x =
108,141,128,116,118,129,145,130,106,141,124,141,126
152,119,133,137,139,128,112,127,151,113,130,121,127
134,122,108,141,129,146,143,125,126,147,136,122,113
107,120,106,136,132,135,134,131,123,143,137,109,134
150,134,128,147,109,137,136,119,140,124,126,133,112
141,133,124,154,121,138,127,126,153,118,131,116,123
148,112,131,135,102,116,123,116,131,126,130,124,116
125,137,152,121,125,111,115,134,139,109,124,128,142
142,133,149,117,118,116,119,122,129,110,117,146,127
136,135,144,139,113,118,133,139,150,127,141,111,125
114,121,102,137,119,139,136,117,110,140,126,127,125
146,142,140,143,124,131,131,135,155,119,133,121,122
115,131,141,104,130,116,139,139,111,143,134,132,130
131,103,110,127,148,132,121,127,123,141,137,115,127
x[-14, -13]: 108
x[-1, -9]: 148
x[-10, -12]: 134
x[:, 8]: [106, 151, 126, 123, 140, 153, 131, 139, 129, 150, 110, 155, 111, 123]
x[-12, -9]: 129
x[-11, -4]: 143
x[12, -12]: 131
x[6]: [148, 112, 131, 135, 102, 116, 123, 116, 131, 126, 130, 124, 116]
x[-6, -1]: 127
x[4, -4]: 124
x[:, -13]: [108, 152, 134, 107, 150, 141, 148, 125, 142, 136, 114, 146, 115, 131]
x[-13, -4]: 113
x[-9, 10]: 131
x[-3, 8]: 155
x[-10, 0]: 150
x[11]: [146, 142, 140, 143, 124, 131, 131, 135, 155, 119, 133, 121, 122]
x[-3, 11]: 121
x[-5, 8]: 150
x[-2, -8]: 116
x[13, 6]: 121
x[:, 6]: [145, 112, 143, 134, 136, 127, 123, 115, 119, 133, 136, 131, 139, 121]
x[7, -10]: 121
x[1, -2]: 121
x[2, 6]: 143
x[5, 4]: 121
x[-13, -10]: 137
x[-6, 2]: 149
x[3, 5]: 135
x[:, -10]: [116, 137, 141, 136, 147, 154, 135, 121, 117, 139, 137, 143, 104, 127]
x[4]: [150, 134, 128, 147, 109, 137, 136, 119, 140, 124, 126, 133, 112]
x[:, -9]: [118, 139, 129, 132, 109, 121, 102, 125, 118, 113, 119, 124, 130, 148]
x[13, -11]: 110
x[9, 7]: 139
x[10, -12]: 121
x[-1, 11]: 115
x[:, 11]: [141, 121, 122, 109, 133, 116, 124, 128, 146, 111, 127, 121, 132, 115]
x[0, -7]: 145

X = 152  125  100  127  121
X[0]: 152
X[2]: 100
X[1]: 125

m = [149 129 112 129 120 124 134 125 124 134 130 117 143 141 135]
m[0]	149
m[7]	125
m[4]	120
m[11]	117
m[8]	124
m[3]	129

data =
[[127 128 129 132 128 123 130]
 [131 128 127 128 128 128 135]
 [127 133 124 128 128 124 128]
 [128 136 130 134 130 123 133]
 [138 133 134 128 131 112 136]
 [134 128 137 139 128 117 129]
 [128 133 128 134 128 123 128]
 [133 125 125 136 138 123 128]
 [138 140 136 128 126 109 134]
 [125 128 114 131 152 130 143]
 [129 124 128 137 140 128 139]
 [128 139 128 118 128 135 129]
 [125 125 124 126 138 129 135]
 [131 139 131 135 127 121 128]
 [122 133 121 119 132 132 130]]
data[0, 0] => 127
data[-15, 2] => 129
data[-1, -7] => 122
data[-6, 3] => 131
data[-8, -1] => 128
data[-15, 4] => 128
data[-4, -6] => 139
data[-1, 6] => 130
data[-13, 2] => 124
data[6] => [128, 133, 128, 134, 128, 123, 128]
data[-10, -6] => 128
data[:, -7] => [127, 131, 127, 128, 138, 134, 128, 133, 138, 125, 129, 128, 125, 131, 122]
data[-12, -3] => 130
data[-2, -4] => 135
data[-11, -2] => 112
data[12, 6] => 135
data[:, -6] => [128, 128, 133, 136, 133, 128, 133, 125, 140, 128, 124, 139, 125, 139, 133]
data[-7, -7] => 138
data[-15] => [127, 128, 129, 132, 128, 123, 130]
data[-7, 6] => 134
data[7, 1] => 125
data[-5, 0] => 129
data[11, 4] => 128
data[-4, 2] => 128
data[9, -5] => 114
data[10] => [129, 124, 128, 137, 140, 128, 139]
data[5] => [134, 128, 137, 139, 128, 117, 129]
data[-4, -7] => 128
data[-7, -3] => 126
data[-5, 1] => 124
data[-6, -2] => 130
data[-10, 5] => 117
data[10, -2] => 128
data[:, -5] => [129, 127, 124, 130, 134, 137, 128, 125, 136, 114, 128, 128, 124, 131, 121]
data[-7, 5] => 109
data[3, -2] => 123
